Below is a small trained network, with its code and all its weights. Each question gives an input and a class and asks what happens when units are switched off, that is, made to give their printed mean instead of their output.

import numpy as np


def w(rows, s, z=0):
    codes = np.array(rows[::2]) - 128.0
    scale = np.full(codes.shape[1], s)
    scale[-1] = z or s
    return codes * scale


def f(y):
    return y / 2 * (1 + np.tanh(0.7978845608 * (y + 0.044715 * y**3)))


def log_softmax(a):
    a = a - a.max(-1, keepdims=True)
    return a - np.log(np.exp(a).sum(-1, keepdims=True))


def net(x, mask):
    res = np.array(x, float).reshape(1, 5) / 4 @ E
    y = f(res @ A[0][:, :-1].T + A[0][:, -1])
    res = res + np.where(mask, y, B[0][:, -1]) @ B[0][:, :-1]
    return log_softmax(res[-1] @ U[:, :-1].T + U[:, -1])


A, B = {}, {}
E = w([
[14,196,73,94,202],'x0',
[126,128,131,129,127],'x1',
[60,2,123,254,177],'x2',
[115,117,126,124,111],'x3',
[125,214,60,238,55],'x4',
],0.0061)
A[0] = w([
[180,198,149,72,137,71],'neuron 0',
[128,97,223,51,204,45],'neuron 1',
[227,83,154,147,109,63],'neuron 2',
[113,71,226,28,183,131],'neuron 3',
[232,90,192,150,69,127],'neuron 4',
[110,59,143,213,226,93],'neuron 5',
[166,174,153,55,81,25],'neuron 6',
[157,178,138,59,100,42],'neuron 7',
[215,78,164,141,58,117],'neuron 8',
[180,101,221,171,102,67],'neuron 9',
[158,177,158,79,134,203],'neuron 10',
[19,180,76,101,132,80],'neuron 11',
[194,73,198,126,59,128],'neuron 12',
[144,61,198,43,201,3],'neuron 13',
[27,136,104,80,121,157],'neuron 14',
[151,191,116,46,111,119],'neuron 15',
[121,42,139,217,254,128],'neuron 16',
[41,146,60,59,180,128],'neuron 17',
[151,211,35,191,54,151],'neuron 18',
[108,68,248,50,221,76],'neuron 19',
[178,187,123,56,130,77],'neuron 20',
[142,173,119,43,87,98],'neuron 21',
[159,164,136,88,99,15],'neuron 22',
[19,182,133,82,225,105],'neuron 23',
[205,76,157,144,92,49],'neuron 24',
[160,152,119,94,117,27],'neuron 25',
],0.0065,0.0035)
B[0] = w([
[49,81,79,99,88,170],'neuron 0',
[120,130,233,202,107,190],'neuron 1',
[45,203,90,51,213,172],'neuron 2',
[205,125,217,241,115,245],'neuron 3',
[173,192,106,72,227,229],'neuron 4',
[35,43,92,52,70,217],'neuron 5',
[27,82,135,80,104,164],'neuron 6',
[37,97,108,76,79,157],'neuron 7',
[154,210,105,84,230,211],'neuron 8',
[39,173,75,47,189,165],'neuron 9',
[119,69,99,127,112,201],'neuron 10',
[172,199,178,106,222,177],'neuron 11',
[171,213,80,37,198,214],'neuron 12',
[152,160,233,177,144,189],'neuron 13',
[168,173,79,83,151,178],'neuron 14',
[80,61,103,139,41,194],'neuron 15',
[58,56,69,59,43,252],'neuron 16',
[199,206,113,69,199,203],'neuron 17',
[163,135,196,224,99,236],'neuron 18',
[168,136,227,234,103,236],'neuron 19',
[57,75,111,97,53,176],'neuron 20',
[84,52,124,127,55,180],'neuron 21',
[1,135,128,89,135,127],'neuron 22',
[164,206,61,77,208,216],'neuron 23',
[72,188,119,59,183,163],'neuron 24',
[49,91,111,112,160,117],'neuron 25',
],0.0061,0.0044)
U = w([
[146,189,77,58,214,36],'0',
[8,16,97,99,1,29],'1',
[182,102,119,152,74,253],'2',
[174,144,197,248,52,82],'3',
],0.0073,0.0048)

Each question gives the input, the list of numbers given to net, and the class t.
The units are the neurons (one row each of A and B). Each row of codes is followed by its name. A weight is (code - 128) times the scale printed after its matrix; where a second scale follows, it is the last column's (A, B and U).
mask holds one flag per neuron, in row order. A switched-off neuron (its flag False) gives its mean, the last column of its row in B, instead of its output. The means were averaged over made-up inputs and are rounded, as every weight is.
A unit's drop is (log p(t) with every unit on - log p(t) with that unit switched off) / (log p(t) with every unit on - log p(t) with every unit switched off).
The circuit of an input: a set's keep is (log p(t) with only the set's units on - log p(t) with every unit switched off) / (log p(t) with every unit on - log p(t) with every unit switched off). Starting from the 12 units with the biggest drops (on a tie, the unit counted first), units are removed one at a time, each time the one whose removal leaves the highest keep (on an exact tie, the one counted first), for as long as the keep stays at least 0.8.
units of the circuit, in order: the units of the circuit, biggest drop first
most important unit: the unit with the biggest drop
top k neurons: the k neurons with the biggest drops, biggest first
drop when u is switched off: that unit's drop, to one decimal
input [6,0,-2,4,8], class 3: most important unit -> neuron 18
input [2,-1,-3,-8,4], class 3: units of the circuit, in order -> (neuron 18; neuron 12)
input [-5,-1,7,6,1], class 1: units of the circuit, in order -> (neuron 16; neuron 5)
input [-7,1,-6,0,4], class 0: units of the circuit, in order -> (neuron 4; neuron 8)
input [-5,-4,7,8,1], class 1: units of the circuit, in order -> (neuron 16; neuron 5)
input [-2,5,5,8,-6], class 3: top 2 neurons -> (neuron 19; neuron 3)
input [2,4,-4,3,7], class 3: top 3 neurons -> (neuron 18; neuron 16; neuron 5)
input [6,0,4,-2,-8], class 3: units of the circuit, in order -> (neuron 19; neuron 3)
input [-2,-3,-6,6,-8], class 3: units of the circuit, in order -> (neuron 3; neuron 19)
input [-1,-4,4,4,-5], class 3: units of the circuit, in order -> (neuron 19; neuron 3)
input [5,-3,2,2,-7], class 3: units of the circuit, in order -> (neuron 19; neuron 3)
input [7,6,-8,-4,-8], class 1: top 2 neurons -> (neuron 15; neuron 20)
input [-7,-7,3,6,-7], class 0: drop when neuron 18 is switched off -> 0.1
input [-5,6,8,-5,-5], class 1: units of the circuit, in order -> (neuron 16)
input [-8,-2,-1,-6,-7], class 0: drop when neuron 6 is switched off -> 0.0
input [1,-3,-4,-7,-3], class 1: drop when neuron 5 is switched off -> -0.2
